[100 = 0]
[105  94  88  80  87  84  95 111  80  63  73  94 154 127 103 108 119 138
  89 122 104 123  84 101  74  93 103 133  95  98 108  78 100  91 106  74
 101  89 106  69 115  93  95  73 108  83 104 164  99  90  95  85 111 104
  83  87] | 6
[ 98  99  73  83  77  76  93 107  65  56  83  97 112 151  85 122 141 132
  98 121 104 117  91  96  60 105 110 127  98 102 125  85 113  82 101  96
 100  94 128  86 111  86 101  60 105  68  98 180 102 113  88  88  87 114
  78  89] | 2
[108  87  89  99  90 100 105 103  75  77 110 107  85 103  98 116  98 116
  90 113  80 101  97 103  88 115 115  83  97  91 106  80 141  80 108 130
  82 105 102  95  98  79 108  95  88  90  93  69 103  91  95 101  88 106
  90  79] | 12
[101 119 117  89 109  86  92 105 101 123  80  85  80  79 115  85 113 149
  98 115 120 120  87 103  98  75  87 139 100  98  85  90  52 109 100  62
 119  72 109  84 124 127  88  75  74  98 109 181  97  91 113  91 136  85
 102 103] | 3
[109  96  91  93  99 100 102 101 100 112  90  98 100 114 109  94  94 148
  94 103  97 105  86 105  90  91 100 101  96  97 100  78  93  97 106  97
  99 104 106  80 106 107  99  85  86 100 103  82 101  73 102  96 110  89
  94  88] | 10
[101 122 106  96 123  91 117 104  78  73 124  89  89  71 111  69 116 103
  97 104 113 121 100 102 124  99  85 117  96  81  96  96  90 107 104  86
 109  73 101 103 107 117  97  72 105  96  87 130  83 101  84 106 115  92
  92 108] | 7
[ 95  86  82  77  72  78  91 107  77  84  84  97  94 147  92 138 133 164
 100 120  95 102  91 100  52 106 116  98  96 104 129  83 120  81 106 122
  93 102  98  82 109  87 108  58  96  84 104 142 124 107 113  93  98 108
  88  74] | 4
[106 112 117 106 126 116 111  95 107 111 122  97 115  45 116  75  78  75
 101  83 103 106  99 105 141  87  97  94  98  88  85 106  79 111 102  91
 106  96  85 108 102 128  97 107 103 118  98  58  90  92  96 113 121  86
 106 110] | 10
[ 93 105 126 113 104  98  88  97 128 125  94  98  71  84  95 104 100  72
 105  99 104  88 114  98 114 105  94  96 109 115  83 137  97 116  91 105
 111  98 102 115  93  97  92 128  84 110 106 119 104 109 127 102 100  95
 123 113] | 0
[135 114  98  88  93  42 117 125  26  48 128  75  60 135 119 123 189 200
  76 195 107 136  75 120  32 113 120 118  77  62 124  29 137  68 134 180
  85  31 107  55 174 108 108   0  35  51  92 200 150 100 135 109 131  90
  74  53] | 12
[107  83  89  96  69  91  94 103  81  92  84 106  97 140  96 126 112 137
  96 117  86  98  89 101  61 107 121  94  99 106 117  78 131  83 107 121
  87 106 123  83  99  77 106  88 107  89 106  91 116  94 106  89  89 110
  92  77] | 8
[103  93 112 116  95  94  99 103  97  79 120 104  83 120  89 128 119 115
  97 128  89  93 117 101  81 125 120  82  96  95 102 115 143  90 102 149
  87  92  92 112  96  66 102  88  79  93  97 111 118 117 124 107  78 111
 106  93] | 5
[106 122 124 103 133 102 114 100 101 107 118  90 109  68 121  66  95  94
  93 104 111 114 102 106 147  89  81 111  96  84  77 100  82 116 103  78
 109  79  96 102 120 125  91  83 107 111  93  93  87  85  99 107 126  81
 101 109] | 10
[107  96  83  94 104 114 108  91  78 128 108  97  83  96 107  96  92 147
 116  64 109  88  75 104  92  78  98  76  83  90 114  70  65  99 109 112
  94 116  95  83 104 153 129  85  99 110  95  28 109 100  85 118 120  84
  98  90] | 10
[104 112 112  94 108  99  95  99  98 140  87  89  53  85 114  84  97 156
  99  98 118 104  84 103 104  71  92 114  96 103  88  86  55 115 103  82
 113  93  95  83 115 134  94  90  87 108 111 119 104  83 116  98 134  81
 105 101] | 6
[113 111 130  96 114  95  98 105  96 119  84  92  73  86 124  78  96 187
  85 115 107 118  85 109 104  74  92 114  99  95  77  80  74 123 106  77
 110  77 111  79 116 128  84  79  98 109 113 138  97  69 119  93 139  83
 102  96] | 9
[114  99  97  98  94  81 114 109  68  60 122  98 114 124 102 112 132 161
  86 139  85 110  96 107  81 118 113  93  94  82 113  77 120  77 112 138
  85  85  80  91 121  88 109  43  84  84  92 125 111 100  99 103  90 107
  82  83] | 11
[ 97 119 120  90 114  92  90 104 106 120  85  86  54  76 111  82 107 110
  98 103 125 121  91 100 112  73  80 139 101 105  82 103  55 119  98  56
 124  76 100  89 118 140  81  83  98 104 108 152  92  94 110  88 138  88
 107 113] | 1
[102 109 109 113 121 104 111  93 102 111 135  95  73  64 107  90  94  92
 109  93 108  85 103 105 118  89  91  86  96  88  93 111  91 108 102 102
 103  94 106 111 106 125 107  83 101 110  93  75 109 111 102 120 110  88
 109 118] | 7
[106  91  84  86  79  86  96 109  64  87  81 100  88 137 100 122 125 156
  95 121  95 110  89 104  61 102 113 108  96 103 113  71 113  83 106 110
  92 101  95  76 111  90 105  70  71  85 106 130 110  95 101  90 100 106
  86  79] | 7
[ 93 106 107 102 102  95  91  99 103 122  93  90 105  89  99 109 113 114
 109  99 119  98 100  98  94  87  92 113  99 107 100 111  85 112  98  88
 113  88  92  99 112 124 101  86  85 100 106 128 111 113 111 102 113  89
 110 105] | 0
[109 106 113  95 113 106 100  98 102 141  90  93  88  80 122  70  81 143
  96  93 111 106  82 106 113  71  90 104  98  98  83  86  62 115 105  84
 109  98  93  80 110 135  95  94 110 115 109  94  94  75 106  97 133  82
 107 103] | 9
[107 108 106  91 106  94  99 101  86 123  88  88  97  94 116  89 115 164
  97 106 113 112  81 105  94  76  93 112  95  97  93  76  63 114 105  88
 110  87 103  69 117 131  99  66  84 102 107 121 108  83 108  97 135  85
  98  94] | 7
[113 108 111 104 107  86 113 107  81  70 122  94 115 106 108 104 121 154
  86 131  95 118  99 109  92 116 106  98  94  82 102  89 120  91 109 133
  92  77  83  92 122  91 100  50  81  88  94 124 110  95 114 110 110  97
  92  93] | 10
[ 91  98  97  98  91 101  87  98 104 115  82  97  97  95  94 101  88  86
 109  84 113  95  99  94  88  90  93 110 101 114 102 111  74 113  94  81
 110 112 103 102  93 110  99 121 105 103 106 123  99 108 101  95 109 101
 106 104] | 1
[ 94 105 127 109 105  97  87  96 128 143  84  97  99  74 103  99  94 102
 103  96 112  95 106  99 118  82  87 105 106 113  83 131  66 129  92  88
 115  84  71 108 100 119  89 111 100 113 113 116 107 104 126 101 115  90
 122 114] | 0
[101 100 111  95  99 100  91 101 110 131  72 101 104  95 110  88  80 103
  94  87 100 104  92 100  96  79  96 117 102 109  86  94  77 112  99  60
 108 103 110  85  98 106  93 114  94 104 112 110  90  80 106  87 114  97
 103  99] | 6
[103 104  87  88  95 100  98 100  83 111  81  96 145  98 111 100  99 131
 103  97 106 102  81 104  89  84  99 112  94 101 107  78  78 101 104  96
 102 101  93  82 111 119 109  83 107 101 103  88 106  93  93  98 115  93
  92  90] | 7
[111  86  86  99  86  99  98  99  76  95  95 106 103 124 102 107 104 151
  96 109  82  93  89 102  75 104 115  84  95  97 114  67 115  84 109 128
  84 112 113  81 107  88 113  82  86  94  98  77 114  89 108  99  93 104
  90  76] | 11
[114  83  83  93  78  81  98 107  62  92  97  96  95 154  98 134 134 200
  96 133  93 100  79 105  46 105 121  93  89  98 128  69 120  78 115 153
  83  94  92  75 122 104 117  22  79  83 101 115 135 103 112 101 106 102
  87  73] | 8
[107 101  93  84 101  98 100 105  89  94  73 100 100 109 108  87 102 133
  87 103  95 122  89 102 100  94  98 119  97  95  95  68  88  96 104  77
 102  97 111  77 107 114  94  86  82  95 104 122  85  76  91  89 115  97
  85  90] | 10
[ 94  94  96 110  86  93  99 102 101  71 109 105  91 113  84 130 123  88
 103 118  90  92 113  97  81 124 113 105 104 105 114 127 147  89  96 131
  95  99  81 115  92  71 103  97  98  87  95 118 109 121 112 103  73 111
 104 103] | 2
[ 96 104  98  94 101  98  90  99 101 128  84  94  98  97 103  97 111 121
 105  95 115  99  90 100  93  79  92 117  99 109  93 101  63 114  96  70
 110  95  83  93 110 124  98  95  81 103 110 118 105  99 105  97 118  94
 104 102] | 3
[102  87  79  93  80 100  95 102  85  98  83 106  90 125  95 111  96 118
  99  97  94  96  89  99  75  95 109  96  98 108 114  81 105  80 103 103
  93 115  91  87  97  97 107 101 112  96 103  89 104  95  94  91  93 105
  88  84] | 7
